Questions about the array below.
1) Which number is the entry directly below the smallest entry?
2) Which number is the entry in the top-right corner?
3) Which number is the 2nd entry on the diagonal from the top-right corner?
4) Which number is the last entry, reading row by row?
5) Which number is the entry in the bottom-left corner?
6) Which number is the bottom entry of the column that holds the smallest entry?
7) Which number is the last entry in the row that holds the smallest entry?
8) Which number is the largest entry in the last column?
[[110 147 147 108 147 148 148 146 151 109 152 147]
 [108 148 147 109 150 150 145 144 150 104 149 149]
 [106 151 146 107 145 147 151 151 148 107 148 146]
 [150 107 108 153 104 103 107 108 105 151 102 107]
 [153 108 110 147 107 107 108 108 106 148 109 105]
 [151 106 107 149 106 104 104 106 106 149 106 103]
 [157 105 105 154 102 101 105 104 101 157 100 101]
 [145 111 109 151 106 108 105 105 107 149 108 107]
 [146 114 110 149 109 108 107 110 107 150 110 106]
 [150 107 110 149 107 107 107 107 107 149 105 105]]
1) 108
2) 147
3) 149
4) 105
5) 150
6) 105
7) 101
8) 149

Read these off the array that follows. Rows and columns are numbered from 0.
1) Read off the entry at row 0, column 0.
2) Read off the entry at row 1, column 0.
3) Read off the entry in the top-right corner.
4) Read off the entry in the bottom-left corner.
5) Read off the entry at row 0, column 1.
6) Read off the entry in row 1 and column 2.
7) Read off the entry in row 2 and column 0.
8) Read off the entry just right of 135.
[[150 136 131 127 128 119 121 131 129]
 [133 127 129 123 121 137 134 127 128]
 [131 111 132 131 126 126 127 130 129]
 [137 125 127 124 132 130 123 127 128]
 [129 125 122 122 125 132 131 130 128]
 [135 125 130 126 134 126 130 134 127]
 [129 113 126 128 128 125 126 126 127]
 [136 118 127 133 120 128 125 127 126]
 [144 136 130 125 132 125 129 126 128]
 [142 134 126 131 122 129 131 124 127]
 [117 120 130 126 137 131 127 127 126]
 [124 123 131 122 117 128 127 128 126]]
1) 150
2) 133
3) 129
4) 124
5) 136
6) 129
7) 131
8) 125

[[118 129 137 100 142 138 139 131]
 [119 115 129 120 136 126 115 151]]
Read off the maximum.
A: 151
The top-right entry -> 131
Read off the entry just right of 126.
A: 115
Read off the entry just right of the smallest entry.
A: 142
Read off the entry directly below 100.
A: 120
Read off the largest entry in the first column.
A: 119
